Below are the code and all the weights of a small trained network. Each question names an input and a class and asks about switching units off, where a switched-off unit gives its printed mean instead of its output.

import numpy as np


def w(rows, s, z=0):
    codes = np.array(rows[::2]) - 128.0
    scale = np.full(codes.shape[1], s)
    scale[-1] = z or s
    return codes * scale


def f(y):
    return y / 2 * (1 + np.tanh(0.7978845608 * (y + 0.044715 * y**3)))


def log_softmax(a):
    a = a - a.max(-1, keepdims=True)
    return a - np.log(np.exp(a).sum(-1, keepdims=True))


def net(x, mask):
    res = np.array(x, float).reshape(1, 8) / 4 @ E
    y = f(res @ A[0][:, :-1].T + A[0][:, -1])
    res = res + np.where(mask, y, B[0][:, -1]) @ B[0][:, :-1]
    return log_softmax(res[-1] @ U[:, :-1].T + U[:, -1])


A, B = {}, {}
E = w([
[128,127,129],'x0',
[254,70,184],'x1',
[209,234,72],'x2',
[129,127,129],'x3',
[128,128,128],'x4',
[146,44,13],'x5',
[129,128,128],'x6',
[128,128,128],'x7',
],0.0063)
A[0] = w([
[246,155,171,184],'N1',
[112,175,186,93],'N2',
[114,54,69,114],'N3',
[146,59,171,102],'N4',
[90,63,136,121],'N5',
[199,83,214,105],'N6',
[176,116,163,86],'N7',
[92,191,85,80],'N8',
[85,154,217,101],'N9',
[72,186,49,116],'N10',
[191,107,152,83],'N11',
[100,66,93,98],'N12',
[148,72,155,160],'N13',
[197,114,130,68],'N14',
[80,202,97,95],'N15',
[184,118,150,87],'N16',
[169,181,93,166],'N17',
[109,66,62,167],'N18',
[129,96,30,156],'N19',
[139,71,54,73],'N20',
[44,118,104,80],'N21',
[163,68,48,95],'N22',
[175,48,49,186],'N23',
[177,116,153,85],'N24',
[216,100,128,116],'N25',
[78,54,183,129],'N26',
[166,114,141,90],'N27',
[158,192,144,76],'N28',
[144,189,164,88],'N29',
[93,177,206,90],'N30',
[54,164,113,129],'N31',
[137,205,175,103],'N32',
[122,137,131,255],'N33',
[190,154,95,70],'N34',
[82,113,236,73],'N35',
[119,123,2,78],'N36',
[79,43,186,110],'N37',
[175,108,167,109],'N38',
[83,181,100,77],'N39',
[164,133,168,77],'N40',
[24,143,132,89],'N41',
[101,178,219,146],'N42',
[132,94,117,49],'N43',
[154,61,195,94],'N44',
[161,169,93,227],'N45',
[200,187,90,151],'N46',
],0.011,0.0075)
B[0] = w([
[95,92,131,244],'N1',
[195,120,80,151],'N2',
[181,150,143,183],'N3',
[80,146,93,162],'N4',
[139,192,163,167],'N5',
[107,96,88,190],'N6',
[136,119,31,136],'N7',
[121,134,81,152],'N8',
[214,162,135,170],'N9',
[118,101,96,189],'N10',
[120,134,70,145],'N11',
[192,190,135,156],'N12',
[87,113,126,181],'N13',
[124,146,82,139],'N14',
[109,116,87,166],'N15',
[112,136,100,138],'N16',
[54,160,174,196],'N17',
[158,130,156,209],'N18',
[188,122,154,210],'N19',
[206,154,78,163],'N20',
[102,131,75,151],'N21',
[183,163,129,185],'N22',
[138,129,163,255],'N23',
[110,140,31,133],'N24',
[79,111,75,181],'N25',
[43,238,168,195],'N26',
[102,143,71,127],'N27',
[160,186,108,143],'N28',
[168,161,117,147],'N29',
[179,128,111,166],'N30',
[126,41,62,173],'N31',
[183,137,118,168],'N32',
[118,2,213,240],'N33',
[116,218,67,144],'N34',
[220,207,121,166],'N35',
[159,162,115,181],'N36',
[60,213,133,193],'N37',
[97,90,45,148],'N38',
[132,128,60,143],'N39',
[162,138,42,126],'N40',
[91,111,79,169],'N41',
[209,85,134,200],'N42',
[176,244,18,114],'N43',
[93,142,99,168],'N44',
[62,126,246,233],'N45',
[52,192,170,210],'N46',
],0.0071,0.007)
U = w([
[75,234,147,105],'0',
[247,177,95,44],'1',
[79,87,6,4],'2',
[106,94,173,229],'3',
[105,104,181,148],'4',
[111,94,172,180],'5',
[107,94,169,157],'6',
[110,96,167,128],'7',
],0.013,0.0048)

Each question gives the input, the list of numbers given to net, and the class t.
The units are the neurons (one row each of A and B). Each row of codes is followed by its name. A weight is (code - 128) times the scale printed after its matrix; where a second scale follows, it is the last column's (A, B and U).
mask holds one flag per neuron, in row order. A switched-off neuron (its flag False) gives its mean, the last column of its row in B, instead of its output. The means were averaged over made-up inputs and are rounded, as every weight is.
A unit's drop is (log p(t) with every unit on - log p(t) with that unit switched off) / (log p(t) with every unit on - log p(t) with every unit switched off).
The circuit of an input: a set's keep is (log p(t) with only the set's units on - log p(t) with every unit switched off) / (log p(t) with every unit on - log p(t) with every unit switched off). Starting from the 12 units with the biggest drops (on a tie, the unit counted first), units are removed one at a time, each time the one whose removal leaves the highest keep (on an exact tie, the one counted first), for as long as the keep stays at least 0.8.
circuit, biggest first: the units of the circuit, biggest drop first
most important unit: the unit with the biggest drop
k most important neurons: the k neurons with the biggest drops, biggest first
drop of u: that unit's drop, to one decimal
input [-3,-5,6,2,4,7,-7,-2], class 1: circuit, biggest first	(N19)
input [8,3,-8,0,-2,-1,-1,6], class 0: circuit, biggest first	(N26; N37)
input [-2,-2,-8,-2,-8,-7,-1,-2], class 0: 2 most important neurons	(N26; N37)
input [5,2,-6,-4,4,-8,0,8], class 1: circuit, biggest first	(N35; N9)
input [3,6,8,1,-7,6,-4,-7], class 0: circuit, biggest first	(N46; N17)
input [-1,5,3,-6,-7,-7,-1,6], class 1: 2 most important neurons	(N32; N42)
input [-2,3,8,7,6,1,7,-2], class 0: 2 most important neurons	(N46; N34)
input [-8,-6,4,-6,-3,5,-6,-1], class 5: 2 most important neurons	(N45; N19)
input [6,-4,-6,-2,-3,3,-5,-5], class 0: circuit, biggest first	(N26; N37)
input [3,6,8,-3,-5,-3,2,4], class 0: 2 most important neurons	(N46; N34)
input [-1,8,-8,-6,5,-1,8,1], class 0: 2 most important neurons	(N26; N37)
input [3,-4,-4,3,-3,7,6,1], class 1: drop of N45	0.1
input [-5,-1,7,7,5,7,1,-7], class 0: drop of N37	-0.2
input [6,-7,0,-2,4,2,4,7], class 2: most important unit	N31
input [2,6,4,-5,1,4,-4,4], class 2: drop of N23	-0.3
